Below is a small trained network, with its code and all its weights. Each question gives an input and a class and asks what happens when units are switched off, that is, made to give their printed mean instead of their output.

import numpy as np


def w(rows, s, z=0):
    codes = np.array(rows[::2]) - 128.0
    scale = np.full(codes.shape[1], s)
    scale[-1] = z or s
    return codes * scale


def norm(h):
    return h / np.sqrt((h * h).mean(-1, keepdims=True) + 1e-5)


def f(y):
    return y / 2 * (1 + np.tanh(0.7978845608 * (y + 0.044715 * y**3)))


def log_softmax(a):
    a = a - a.max(-1, keepdims=True)
    return a - np.log(np.exp(a).sum(-1, keepdims=True))


def net(x, mask):
    res = np.array(x, float).reshape(1, 5) / 4 @ E
    u = 0
    for l in range(3):
        y = f(norm(res) @ A[l][:, :-1].T + A[l][:, -1])
        res = res + np.where(mask[u : u + 13], y, B[l][:, -1]) @ B[l][:, :-1]
        u += 13
    return log_softmax(norm(res)[-1] @ U[:, :-1].T + U[:, -1])


A, B = {}, {}
E = w([
[32,144,102,148,128,119,156,145],'x0',
[160,183,72,174,98,112,133,107],'x1',
[105,107,122,109,85,5,70,116],'x2',
[151,102,122,104,83,98,212,183],'x3',
[144,123,92,152,132,148,56,254],'x4',
],0.007)
A[0] = w([
[96,149,106,138,223,141,42,74,49],'L0N1',
[125,161,161,124,104,94,120,119,102],'L0N2',
[1,112,64,190,136,113,171,131,26],'L0N3',
[77,105,190,9,255,119,142,179,54],'L0N4',
[96,123,106,131,130,172,41,75,73],'L0N5',
[21,115,67,159,185,104,171,134,74],'L0N6',
[130,137,151,139,136,119,129,137,2],'L0N7',
[162,73,82,85,89,112,229,192,46],'L0N8',
[76,130,99,146,152,127,152,122,59],'L0N9',
[86,126,222,50,204,134,122,177,17],'L0N10',
[127,104,107,81,90,145,164,155,70],'L0N11',
[70,121,120,132,123,134,151,102,18],'L0N12',
[246,102,193,159,105,111,87,91,117],'L0N13',
],0.0056,0.0052)
B[0] = w([
[140,177,231,164,95,102,133,154,190],'L0N1',
[119,116,115,127,148,155,138,129,112],'L0N2',
[80,179,123,75,70,160,106,163,180],'L0N3',
[147,119,79,187,11,174,98,91,196],'L0N4',
[140,151,189,148,114,96,156,155,156],'L0N5',
[117,200,134,34,75,167,94,158,195],'L0N6',
[211,76,163,98,152,95,138,94,23],'L0N7',
[146,192,254,209,95,107,92,137,205],'L0N8',
[185,165,143,58,113,141,104,129,87],'L0N9',
[160,104,94,159,57,146,110,97,123],'L0N10',
[145,135,177,164,157,112,123,112,97],'L0N11',
[147,149,129,85,154,128,130,127,62],'L0N12',
[62,188,115,54,95,166,129,158,250],'L0N13',
],0.0071,0.0016)
A[1] = w([
[202,108,140,72,107,116,149,148,43],'L1N1',
[59,8,195,87,152,150,121,147,132],'L1N2',
[184,132,112,85,99,165,95,87,88],'L1N3',
[103,76,63,116,121,107,204,169,103],'L1N4',
[172,129,114,96,124,41,91,120,80],'L1N5',
[119,146,141,169,198,142,51,89,36],'L1N6',
[152,204,25,180,100,109,135,101,8],'L1N7',
[119,138,132,163,100,155,98,198,109],'L1N8',
[143,83,80,93,150,41,88,110,36],'L1N9',
[182,161,61,201,74,123,124,87,2],'L1N10',
[254,131,149,58,140,107,89,107,121],'L1N11',
[139,75,71,160,188,119,97,195,23],'L1N12',
[247,131,144,62,137,157,89,108,96],'L1N13',
],0.0076,0.0058)
B[1] = w([
[84,156,205,126,100,158,116,131,106],'L1N1',
[191,176,49,182,41,141,94,93,223],'L1N2',
[95,171,103,120,90,99,170,148,132],'L1N3',
[140,188,242,164,149,145,44,101,148],'L1N4',
[45,76,112,190,172,185,151,160,161],'L1N5',
[112,137,219,168,92,106,127,140,134],'L1N6',
[181,124,103,151,19,181,104,117,156],'L1N7',
[175,155,105,37,157,62,123,64,253],'L1N8',
[49,68,112,184,152,117,149,127,143],'L1N9',
[136,180,84,187,87,137,151,100,118],'L1N10',
[2,148,109,103,107,136,136,171,170],'L1N11',
[178,128,97,58,173,98,69,127,146],'L1N12',
[28,192,112,109,119,170,142,163,166],'L1N13',
],0.007,0.0027)
A[2] = w([
[104,137,145,100,116,120,193,11,82],'L2N1',
[197,115,103,130,223,221,193,144,75],'L2N2',
[148,113,128,124,84,150,123,204,20],'L2N3',
[94,86,100,117,129,30,77,104,169],'L2N4',
[186,96,94,139,203,91,90,222,47],'L2N5',
[150,181,132,142,171,209,160,109,105],'L2N6',
[123,156,97,2,121,136,140,138,79],'L2N7',
[141,85,153,82,142,109,221,21,53],'L2N8',
[188,83,195,131,75,59,246,211,36],'L2N9',
[196,124,49,193,52,157,124,84,1],'L2N10',
[164,99,114,84,99,117,158,143,106],'L2N11',
[130,5,197,63,98,200,50,114,121],'L2N12',
[119,181,232,170,169,127,65,86,39],'L2N13',
],0.0075,0.004)
B[2] = w([
[182,140,78,95,167,121,54,218,252],'L2N1',
[31,32,141,164,141,51,172,93,217],'L2N2',
[69,194,57,159,129,84,84,82,127],'L2N3',
[128,85,159,161,179,208,245,124,254],'L2N4',
[155,167,100,61,164,80,94,29,184],'L2N5',
[73,49,132,143,102,47,125,151,230],'L2N6',
[156,122,212,77,155,172,173,92,195],'L2N7',
[189,156,36,73,196,72,2,150,197],'L2N8',
[130,187,233,225,157,130,36,148,187],'L2N9',
[186,67,184,102,77,180,135,50,177],'L2N10',
[111,131,146,174,145,126,80,70,126],'L2N11',
[137,198,54,187,65,47,188,103,165],'L2N12',
[215,156,199,159,109,91,140,195,171],'L2N13',
],0.0074,0.0036)
U = w([
[189,145,64,57,213,75,71,121,165],'0',
[139,185,231,220,125,89,100,162,144],'1',
[54,5,114,182,169,103,202,123,148],'2',
[42,202,120,35,96,165,155,176,129],'3',
[183,130,67,173,35,142,129,74,146],'4',
[206,66,194,96,162,156,156,100,173],'5',
[170,82,144,133,164,184,130,158,7],'6',
[159,97,140,130,151,158,136,150,23],'7',
],0.017,0.011)

Each question gives the input, the list of numbers given to net, and the class t.
The units are the neurons (one row each of A and B). Each row of codes is followed by its name. A weight is (code - 128) times the scale printed after its matrix; where a second scale follows, it is the last column's (A, B and U).
mask holds one flag per neuron, layer by layer. A switched-off neuron (its flag False) gives its mean, the last column of its row in B, instead of its output. The means were averaged over made-up inputs and are rounded, as every weight is.
A unit's drop is (log p(t) with every unit on - log p(t) with that unit switched off) / (log p(t) with every unit on - log p(t) with every unit switched off).
The circuit of an input: a set's keep is (log p(t) with only the set's units on - log p(t) with every unit switched off) / (log p(t) with every unit on - log p(t) with every unit switched off). Starting from the 12 units with the biggest drops (on a tie, the unit counted first), units are removed one at a time, each time the one whose removal leaves the highest keep (on an exact tie, the one counted first), for as long as the keep stays at least 0.8.
circuit, biggest first: the units of the circuit, biggest drop first
unit that matters most: the unit with the biggest drop
top k neurons: the k neurons with the biggest drops, biggest first
k most important neurons of layer l: the k neurons of layer l with the biggest drops, biggest first
input [8,7,-2,-1,-8], class 0: unit that matters most -> L2N1
input [4,7,7,-6,-5], class 2: 2 most important neurons of layer 0 -> (L0N4; L0N8)
input [8,0,7,0,-7], class 3: top 3 neurons -> (L0N3; L0N6; L1N8)
input [-8,-7,-7,-2,6], class 3: circuit, biggest first -> (L1N13; L1N11)
input [-8,2,6,2,-7], class 3: circuit, biggest first -> (L1N11; L1N13)
input [7,4,3,5,-5], class 3: top 2 neurons -> (L0N3; L1N8)
input [-2,8,6,-2,6], class 4: circuit, biggest first -> (L1N7; L2N10)
input [6,4,-6,-2,6], class 0: 2 most important neurons of layer 2 -> (L2N5; L2N4)
input [-1,7,8,-8,5], class 1: top 3 neurons -> (L0N1; L1N6; L2N2)
input [-1,-7,4,5,-7], class 0: top 2 neurons -> (L2N8; L2N1)
input [2,-6,-6,3,6], class 0: circuit, biggest first -> (L2N5; L1N8)
input [-4,-8,1,-8,3], class 1: top 3 neurons -> (L0N1; L2N13; L1N6)
input [7,-8,-2,-7,1], class 4: 2 most important neurons of layer 0 -> (L0N4; L0N10)
input [-3,-2,-7,7,-1], class 1: top 2 neurons -> (L2N9; L0N8)
input [-1,0,-2,3,5], class 0: circuit, biggest first -> (L2N5)
input [2,0,2,-8,-6], class 1: top 2 neurons -> (L2N13; L0N1)
input [-4,-7,-6,-3,-4], class 4: top 2 neurons -> (L1N2; L0N4)
input [-3,5,-5,-1,6], class 0: 2 most important neurons of layer 2 -> (L2N5; L2N4)
input [5,6,-3,-3,5], class 4: top 2 neurons -> (L1N7; L0N13)
input [5,-5,4,-4,4], class 3: top 2 neurons -> (L0N6; L2N2)
input [0,8,6,-1,7], class 4: unit that matters most -> L1N7
input [-2,0,-5,-4,2], class 2: top 2 neurons -> (L2N2; L0N8)
input [-3,-5,0,-7,6], class 1: top 2 neurons -> (L0N1; L1N6)
input [6,-4,-3,-6,2], class 1: 2 most important neurons of layer 0 -> (L0N1; L0N13)
input [-8,1,-6,4,0], class 3: top 2 neurons -> (L1N13; L1N11)
input [8,-8,5,-1,-6], class 3: top 2 neurons -> (L0N6; L0N3)
input [2,0,-5,5,-6], class 0: circuit, biggest first -> (L2N8)
input [-2,-6,-8,7,-5], class 2: 3 most important neurons of layer 2 -> (L2N2; L2N6; L2N13)
input [-2,7,4,8,7], class 1: top 2 neurons -> (L2N9; L0N8)
